Where the symbols take the objects:
from | + $ & @ ! *
j523 | j345 j458 j621 none j346 none
j807 | j759 j645 j350 j236 j550 j997
j687 | j355 j810 j409 none j925 j540
j578 | none j978 j676 j148 j829 j598
j505 | none j198 none j923 j14 j319
j97 | j198 j641 none j936 j319 j175
j828 | none j295 j198 j470 j923 j936
j759 | j295 j298 j641 j507 j936 j807
j144 | j550 j997 j401 j845 j63 none
j953 | j557 j359 j241 none j355 j810
j276 | j788 j37 j991 none j359 j139
j63 | j287 j144 j971 j597 j98 none
j645 | j298 j84 j506 j629 j807 j499
j458 | j139 j726 j246 none j523 none
j845 | j497 j621 j144 j346 j597 none
j726 | j925 j540 j378 none j458 none
j923 | none j828 j505 j978 j676 j224
j295 | none j670 j242 j329 j828 j759
j242 | none j668 none j295 j198 j641
j978 | none j470 j923 j259 j578 j495
j668 | none j14 none j670 j242 j711
j139 | j276 j925 j629 none j345 j458
j495 | j978 j241 j224 j355 j598 j409
j711 | j668 j878 none j298 j641 j506
j878 | j14 j319 none j609 j711 j782
j991 | j829 j598 j298 j276 j507 j629
j259 | none j557 j978 none j148 j355
j810 | j953 j345 j497 none j687 j346
j971 | j560 j401 none j63 j686 none
j641 | j242 j711 none j759 j97 j350
j350 | j641 j506 none j807 j175 j616
j46 | j598 j409 j84 j925 j629 j378
j507 | j329 j991 j759 j359 j241 j236
j829 | none j578 j670 j788 j329 j991
j84 | j609 j287 j782 j46 j645 j98
j782 | j878 j560 none j84 j506 j686
j597 | j409 j845 j63 j540 j378 none
j298 | j670 j609 j711 j991 j759 j645
j355 | j259 j953 j495 none j37 j687
j346 | j810 j523 j845 none j540 none
j345 | j359 j139 j236 none j810 j523
j175 | j97 j350 none j550 j560 j401
j616 | j350 j477 none j997 j401 none
j560 | j319 j175 none j287 j782 j971
j401 | j175 j616 none j144 j971 none
j236 | j507 j629 j807 j345 j497 j621
j609 | j676 j224 j878 j598 j298 j84
j936 | j828 j759 j97 j241 j224 j550
j37 | j148 j355 j598 none j276 j925
j925 | j37 j687 j46 none j139 j726
j246 | j629 j378 j499 j458 j621 none
j621 | j236 j246 j997 j523 j845 none
j409 | j495 j497 j287 j687 j46 j597
j997 | j807 j499 j616 j621 j144 none
j287 | j224 j550 j560 j409 j84 j63
j670 | none j676 j668 j829 j295 j298
j410 | none j788 j329 none j557 j359
j198 | none j242 none j828 j505 j97
j506 | j711 j782 none j645 j350 j477
j148 | none j259 j578 none j788 j37
j98 | j84 j63 j686 j378 j499 none
j598 | j578 j495 j609 j37 j991 j46
j241 | j470 j507 j936 j953 j495 j497
j329 | none j829 j295 j410 j470 j507
j319 | j505 j97 none j224 j878 j560
j788 | none j148 j829 none j410 j276
j359 | j410 j276 j507 none j953 j345
j470 | none j329 j828 j557 j978 j241
j629 | j991 j46 j645 j139 j236 j246
j557 | none j410 j470 none j259 j953
j540 | j687 j346 j597 none j726 none
j497 | j241 j236 j550 j810 j409 j845
j477 | j506 j686 none j499 j616 none
j676 | none j923 j14 j578 j670 j609
j224 | j923 j936 j319 j495 j609 j287
j550 | j936 j807 j175 j497 j287 j144
j686 | j782 j971 none j98 j477 none
j499 | j645 j98 j477 j246 j997 none
j14 | none j505 none j676 j668 j878
j378 | j46 j597 j98 j726 j246 none

In the rows, 65 means zero.

The rows follow the links: the fewer symbols apart two objects are, the more alike their rows tend to be.

Rows of some objects; one shown again gets a slightly different row:
j978
[57, 71, 48, 47, 110, 78, 76, 80, 65, 69, 83, 101, 64, 90, 76, 73, 42, 44, 43, 43, 48, 84, 89, 77, 83, 69, 77, 57, 70, 33, 94, 57, 62, 58, 80, 57, 42, 60, 35, 21, 86]
j997
[70, 72, 78, 85, 17, 65, 74, 64, 66, 61, 56, 21, 68, 28, 62, 56, 87, 83, 75, 89, 86, 44, 39, 51, 59, 68, 55, 56, 62, 96, 36, 72, 59, 60, 41, 84, 81, 61, 86, 116, 46]
j807
[78, 53, 69, 65, 30, 79, 85, 65, 73, 60, 55, 28, 52, 42, 82, 42, 87, 82, 72, 110, 95, 39, 43, 46, 44, 64, 50, 64, 58, 79, 25, 81, 63, 52, 38, 82, 80, 50, 54, 109, 43]
j782
[79, 88, 63, 83, 60, 70, 61, 12, 84, 56, 66, 63, 49, 64, 34, 71, 85, 80, 45, 37, 58, 77, 76, 70, 51, 87, 57, 115, 60, 74, 91, 77, 100, 87, 60, 73, 107, 85, 77, 100, 35]
j670
[77, 26, 57, 51, 101, 91, 57, 48, 82, 60, 61, 72, 25, 91, 77, 45, 64, 64, 64, 79, 68, 90, 88, 63, 47, 41, 84, 103, 51, 41, 50, 60, 64, 74, 106, 65, 80, 54, 16, 64, 52]
j550
[69, 95, 59, 64, 23, 74, 117, 70, 66, 61, 67, 52, 59, 52, 72, 60, 65, 66, 45, 70, 81, 35, 33, 51, 74, 99, 47, 43, 74, 72, 74, 84, 81, 23, 14, 81, 59, 55, 59, 92, 61]
j350
[84, 59, 62, 67, 29, 80, 83, 25, 70, 56, 60, 43, 40, 59, 67, 53, 80, 78, 65, 103, 95, 50, 56, 44, 46, 85, 41, 86, 63, 70, 49, 99, 86, 60, 34, 76, 87, 73, 61, 111, 41]
j37
[45, 50, 71, 65, 96, 46, 30, 85, 62, 75, 72, 84, 94, 81, 60, 87, 53, 58, 90, 40, 39, 89, 80, 91, 80, 39, 90, 62, 65, 63, 65, 38, 48, 84, 108, 45, 52, 69, 83, 14, 84]
j409
[51, 118, 71, 72, 62, 44, 77, 95, 60, 74, 70, 79, 100, 56, 49, 98, 56, 69, 51, 9, 42, 62, 56, 74, 94, 82, 72, 40, 73, 76, 106, 48, 60, 43, 51, 65, 51, 73, 97, 51, 82]
j726
[42, 87, 90, 80, 54, 21, 36, 92, 61, 73, 61, 55, 113, 48, 44, 86, 73, 77, 94, 35, 49, 64, 54, 75, 80, 49, 72, 54, 66, 97, 64, 45, 53, 84, 75, 60, 63, 79, 117, 54, 76]
j953
[49, 49, 66, 46, 73, 59, 73, 104, 40, 74, 69, 89, 90, 71, 91, 75, 38, 41, 84, 89, 70, 51, 58, 70, 87, 64, 59, 20, 76, 56, 62, 59, 39, 43, 67, 51, 18, 58, 68, 21, 101]
j495
[56, 90, 57, 53, 95, 63, 75, 89, 64, 78, 81, 93, 75, 83, 62, 81, 39, 55, 36, 21, 43, 74, 72, 81, 99, 73, 85, 40, 76, 46, 103, 53, 68, 45, 66, 56, 36, 59, 53, 19, 90]
j923
[64, 69, 37, 45, 103, 87, 87, 56, 70, 65, 78, 96, 39, 99, 68, 66, 43, 47, 29, 36, 54, 85, 80, 71, 69, 81, 77, 72, 66, 24, 98, 64, 78, 57, 68, 63, 57, 71, 25, 37, 72]
j991
[67, 29, 73, 57, 96, 70, 28, 79, 68, 67, 56, 55, 57, 70, 72, 49, 73, 66, 90, 75, 71, 85, 91, 69, 53, 20, 90, 87, 55, 64, 30, 41, 33, 89, 117, 56, 75, 55, 42, 53, 58]
j597
[53, 117, 79, 78, 39, 41, 70, 92, 59, 70, 61, 57, 108, 39, 43, 92, 70, 78, 60, 21, 55, 53, 48, 67, 91, 79, 66, 40, 73, 94, 90, 55, 70, 51, 43, 63, 59, 67, 110, 68, 70]

Each walk starts at a row. The symbols on each line, taken left to right, move it on to the next object.
Answer with the object's row; about right is enough.
[55, 54, 54, 48, 103, 67, 61, 90, 51, 72, 75, 102, 84, 90, 72, 80, 37, 39, 63, 50, 51, 74, 81, 84, 88, 62, 79, 44, 77, 38, 85, 54, 53, 62, 90, 49, 32, 65, 56, 7, 98]
* $ $ * & ! + $	[65, 26, 62, 42, 76, 86, 70, 94, 61, 66, 61, 54, 62, 62, 100, 41, 60, 53, 88, 113, 87, 49, 59, 56, 59, 35, 77, 51, 64, 51, 24, 61, 31, 55, 76, 64, 51, 40, 33, 59, 68]
& + ! ! $ * @	[58, 65, 57, 48, 74, 80, 100, 105, 58, 71, 70, 85, 68, 65, 91, 63, 43, 39, 54, 80, 72, 48, 55, 55, 90, 71, 69, 21, 73, 39, 63, 65, 44, 26, 50, 71, 20, 43, 39, 40, 96]
[74, 94, 71, 79, 23, 68, 95, 41, 65, 59, 63, 52, 62, 50, 55, 70, 72, 74, 50, 74, 74, 46, 39, 53, 58, 103, 34, 60, 70, 82, 74, 89, 92, 46, 10, 86, 79, 73, 86, 102, 50]
! ! $ $ $ $ +	[87, 58, 65, 83, 48, 72, 51, 17, 76, 55, 55, 44, 40, 60, 44, 53, 87, 85, 71, 73, 75, 72, 64, 56, 39, 70, 59, 105, 61, 81, 53, 79, 82, 89, 64, 77, 108, 74, 70, 117, 31]
$ $ @ @ @ ! $ ! & !	[60, 50, 88, 75, 60, 55, 25, 84, 75, 69, 53, 32, 78, 44, 63, 53, 90, 81, 104, 65, 67, 66, 70, 72, 58, 16, 79, 75, 59, 93, 23, 37, 36, 100, 94, 63, 81, 58, 81, 84, 50]
[87, 30, 47, 55, 76, 99, 87, 26, 70, 54, 66, 72, 22, 87, 84, 40, 65, 56, 50, 108, 75, 73, 73, 55, 44, 79, 54, 90, 64, 36, 55, 95, 84, 65, 61, 72, 69, 58, 20, 77, 57]
@ ! ! ! & @ ! * $ &	[84, 74, 51, 77, 79, 76, 53, 9, 83, 58, 69, 73, 29, 85, 46, 61, 77, 75, 42, 43, 50, 89, 89, 69, 45, 84, 62, 120, 57, 54, 91, 78, 101, 88, 75, 68, 97, 81, 55, 81, 46]
@ + * & ! !	[86, 44, 52, 59, 56, 95, 85, 24, 71, 54, 65, 59, 22, 73, 79, 38, 65, 63, 57, 113, 86, 62, 60, 49, 35, 80, 42, 93, 63, 51, 48, 98, 82, 61, 46, 82, 80, 64, 36, 96, 47]
[54, 64, 94, 78, 48, 34, 28, 91, 56, 68, 59, 42, 109, 36, 61, 71, 79, 76, 111, 70, 68, 61, 57, 70, 66, 33, 64, 55, 64, 102, 36, 51, 39, 83, 77, 57, 67, 67, 113, 66, 71]
& $ $ + * ! !	[55, 72, 92, 84, 40, 45, 40, 83, 63, 65, 47, 27, 88, 37, 49, 67, 88, 92, 98, 60, 70, 55, 60, 60, 60, 37, 69, 63, 57, 110, 42, 46, 47, 82, 73, 65, 89, 62, 103, 93, 47]
! ! ! ! + &	[62, 101, 72, 89, 66, 55, 41, 50, 85, 67, 62, 57, 58, 61, 25, 81, 87, 89, 53, 9, 44, 86, 80, 83, 63, 66, 74, 97, 56, 85, 90, 51, 83, 94, 73, 68, 106, 77, 84, 92, 41]
[73, 61, 79, 81, 50, 69, 39, 50, 84, 63, 47, 26, 53, 49, 51, 47, 97, 101, 80, 70, 70, 71, 74, 56, 41, 42, 76, 103, 53, 90, 33, 58, 62, 91, 75, 76, 113, 67, 69, 116, 27]
! & @ ! ! &	[73, 100, 57, 80, 47, 72, 90, 26, 70, 57, 72, 70, 53, 69, 45, 75, 67, 69, 31, 37, 58, 68, 62, 61, 60, 112, 44, 83, 68, 68, 105, 84, 105, 56, 31, 87, 79, 78, 71, 96, 58]
$ $ @ ! ! + * ! +	[69, 76, 50, 67, 102, 79, 53, 45, 83, 65, 67, 78, 36, 91, 44, 66, 69, 70, 43, 21, 38, 99, 93, 77, 60, 64, 88, 110, 56, 51, 95, 56, 83, 92, 100, 67, 93, 64, 40, 66, 49]
[84, 52, 47, 50, 78, 96, 100, 35, 66, 56, 76, 89, 27, 88, 82, 51, 48, 54, 28, 88, 67, 67, 73, 58, 58, 93, 52, 77, 63, 25, 83, 94, 93, 47, 49, 69, 61, 66, 19, 63, 67]
* ! + $ ! !	[80, 53, 44, 58, 94, 84, 68, 19, 77, 59, 71, 86, 26, 94, 58, 59, 65, 67, 43, 54, 57, 98, 94, 69, 45, 79, 69, 108, 53, 36, 85, 73, 96, 81, 83, 71, 91, 73, 38, 63, 54]
* @ + * ! ! * ! * @	[52, 93, 79, 73, 25, 50, 88, 101, 54, 70, 58, 47, 99, 31, 64, 72, 73, 73, 71, 64, 78, 32, 34, 54, 85, 75, 55, 26, 72, 92, 59, 63, 54, 42, 29, 71, 49, 54, 99, 82, 70]
[59, 22, 65, 50, 101, 67, 37, 86, 63, 70, 62, 73, 67, 79, 87, 59, 56, 49, 91, 81, 60, 79, 89, 70, 65, 25, 81, 72, 65, 51, 44, 46, 35, 90, 110, 48, 56, 57, 49, 20, 81]
& ! * @ * ! * !	[47, 97, 87, 75, 51, 29, 46, 100, 50, 77, 64, 66, 113, 45, 51, 95, 62, 69, 80, 41, 60, 53, 54, 75, 97, 68, 61, 35, 76, 91, 81, 51, 56, 61, 50, 63, 48, 74, 120, 50, 85]
+ * ! + + + ! $ &	[63, 48, 54, 57, 122, 73, 40, 71, 73, 71, 69, 86, 56, 92, 64, 68, 56, 54, 58, 42, 43, 99, 101, 83, 73, 49, 94, 84, 58, 34, 76, 50, 60, 86, 110, 55, 66, 66, 35, 24, 74]
[53, 99, 90, 88, 46, 36, 39, 85, 68, 77, 61, 47, 95, 40, 39, 89, 85, 85, 78, 17, 48, 69, 62, 72, 77, 55, 76, 66, 62, 100, 68, 44, 63, 82, 67, 64, 82, 71, 118, 79, 58]
& @ + * ! & $	[61, 106, 79, 90, 43, 42, 52, 62, 71, 65, 56, 43, 77, 47, 33, 81, 91, 91, 61, 20, 59, 71, 63, 73, 65, 69, 68, 83, 56, 97, 83, 57, 84, 79, 63, 69, 99, 79, 100, 103, 44]
+ @ @ $ & & $ @ & @	[50, 82, 69, 67, 40, 59, 97, 106, 53, 76, 68, 67, 97, 48, 80, 73, 54, 57, 62, 71, 80, 33, 31, 61, 94, 80, 57, 15, 81, 74, 62, 64, 49, 28, 28, 71, 32, 51, 78, 64, 81]
[47, 89, 77, 85, 73, 38, 31, 84, 71, 75, 60, 63, 92, 60, 39, 86, 81, 80, 70, 7, 44, 80, 85, 82, 77, 43, 93, 73, 59, 92, 76, 35, 62, 91, 89, 63, 75, 71, 95, 58, 59]
$ ! $ ! + $ !	[53, 69, 64, 59, 107, 54, 36, 76, 77, 68, 66, 81, 70, 82, 55, 79, 69, 70, 62, 19, 31, 95, 93, 84, 76, 38, 97, 75, 58, 58, 82, 40, 61, 85, 110, 51, 73, 67, 56, 33, 68]
+ * $ & + *	[67, 98, 42, 65, 82, 81, 91, 56, 75, 56, 77, 96, 41, 90, 51, 81, 52, 58, 15, 28, 49, 82, 74, 67, 84, 100, 68, 74, 72, 38, 114, 69, 94, 41, 54, 76, 58, 72, 45, 55, 69]
